Below are the code and all the weights of a small trained network. Each question names an input and a class and asks about switching units off, where a switched-off unit gives its printed mean instead of its output.

import numpy as np


def w(rows, s, z=0):
    codes = np.array(rows[::2]) - 128.0
    scale = np.full(codes.shape[1], s)
    scale[-1] = z or s
    return codes * scale


def norm(h):
    return h / np.sqrt((h * h).mean(-1, keepdims=True) + 1e-5)


def f(y):
    return np.maximum(y, 0)


def log_softmax(a):
    a = a - a.max(-1, keepdims=True)
    return a - np.log(np.exp(a).sum(-1, keepdims=True))


def net(x, mask):
    res = np.array(x, float).reshape(1, 6) / 4 @ E
    u = 0
    for l in range(2):
        y = f(norm(res) @ A[l][:, :-1].T + A[l][:, -1])
        res = res + np.where(mask[u : u + 4], y, B[l][:, -1]) @ B[l][:, :-1]
        u += 4
    return log_softmax(norm(res)[-1] @ U[:, :-1].T + U[:, -1])


A, B = {}, {}
E = w([
[128,131,134,129,125,125,127,125],'x0',
[252,97,147,187,120,169,115,88],'x1',
[126,131,132,132,127,125,130,122],'x2',
[126,137,148,225,164,64,110,193],'x3',
[129,126,130,128,126,126,126,128],'x4',
[129,128,127,128,130,130,129,131],'x5',
],0.0014)
A[0] = w([
[245,104,70,68,81,204,126,45,2],'L0N0',
[39,145,112,167,165,40,147,193,4],'L0N1',
[82,112,112,66,177,181,169,164,28],'L0N2',
[11,149,126,6,114,166,173,75,69],'L0N3',
],0.0018,0.00077)
B[0] = w([
[25,95,195,135,144,163,172,109,224],'L0N0',
[72,193,158,54,176,253,97,180,218],'L0N1',
[175,93,139,139,97,81,88,103,168],'L0N2',
[229,112,88,178,78,65,84,145,251],'L0N3',
],0.003,0.0023)
A[1] = w([
[177,65,138,155,73,56,127,138,174],'L1N0',
[200,139,22,68,30,19,93,129,112],'L1N1',
[253,143,118,232,177,66,151,168,8],'L1N2',
[236,138,110,121,125,175,171,75,113],'L1N3',
],0.0022,0.0012)
B[1] = w([
[126,190,51,92,125,102,69,160,202],'L1N0',
[199,3,59,66,24,22,4,81,251],'L1N1',
[202,178,31,176,152,50,254,57,190],'L1N2',
[22,137,176,85,151,141,161,181,189],'L1N3',
],0.0026,0.0022)
U = w([
[176,59,37,49,27,34,14,101,205],'0',
[98,40,236,105,113,255,221,22,101],'1',
[32,233,158,105,218,153,81,252,190],'2',
[244,191,69,248,198,50,226,96,2],'3',
],0.0062,0.00029)

Each question gives the input, the list of numbers given to net, and the class t.
The units are the neurons (one row each of A and B). Each row of codes is followed by its name. A weight is (code - 128) times the scale printed after its matrix; where a second scale follows, it is the last column's (A, B and U).
mask holds one flag per neuron, layer by layer. A switched-off neuron (its flag False) gives its mean, the last column of its row in B, instead of its output. The means were averaged over made-up inputs and are rounded, as every weight is.
A unit's drop is (log p(t) with every unit on - log p(t) with that unit switched off) / (log p(t) with every unit on - log p(t) with every unit switched off).
The circuit of an input: a set's keep is (log p(t) with only the set's units on - log p(t) with every unit switched off) / (log p(t) with every unit on - log p(t) with every unit switched off). Starting from all 8 units, units are removed one at a time, each time the one whose removal leaves the highest keep (on an exact tie, the one counted first), for as long as the keep stays at least 0.8.
units of the circuit, in order: the units of the circuit, biggest drop first
k most important neurons: the k neurons with the biggest drops, biggest first
k most important neurons of layer l: the k neurons of layer l with the biggest drops, biggest first
drop when u is switched off: that unit's drop, to one decimal
input [-8,1,-6,-3,-1,2], class 1: 2 most important neurons : L0N0, L1N1
input [4,8,-4,-1,5,2], class 1: units of the circuit, in order : L0N3, L0N0
input [-7,0,-2,7,5,4], class 2: units of the circuit, in order : L0N1
input [5,7,-2,0,3,1], class 1: 2 most important neurons : L0N3, L0N0
input [-3,8,-6,0,-5,4], class 1: units of the circuit, in order : L0N3, L0N0
input [-6,1,3,-3,8,6], class 1: 2 most important neurons : L0N0, L1N1
input [4,4,0,1,8,-5], class 3: 2 most important neurons : L0N1, L1N1
input [4,-3,5,1,-8,-2], class 2: 2 most important neurons : L0N1, L1N1
input [8,1,4,2,2,-7], class 3: 2 most important neurons of layer 0 : L0N0, L0N3
input [-3,1,-8,2,1,-8], class 3: 3 most important neurons : L0N0, L0N3, L0N1
input [3,0,0,2,-6,-8], class 2: drop when L1N1 is switched off : 0.1
input [-7,3,3,-6,2,-8], class 1: drop when L0N0 is switched off : 0.2
input [1,2,-3,0,5,8], class 1: drop when L0N3 is switched off : 1.1
input [5,2,-3,0,-7,-8], class 1: most important neuron of layer 0 : L0N3
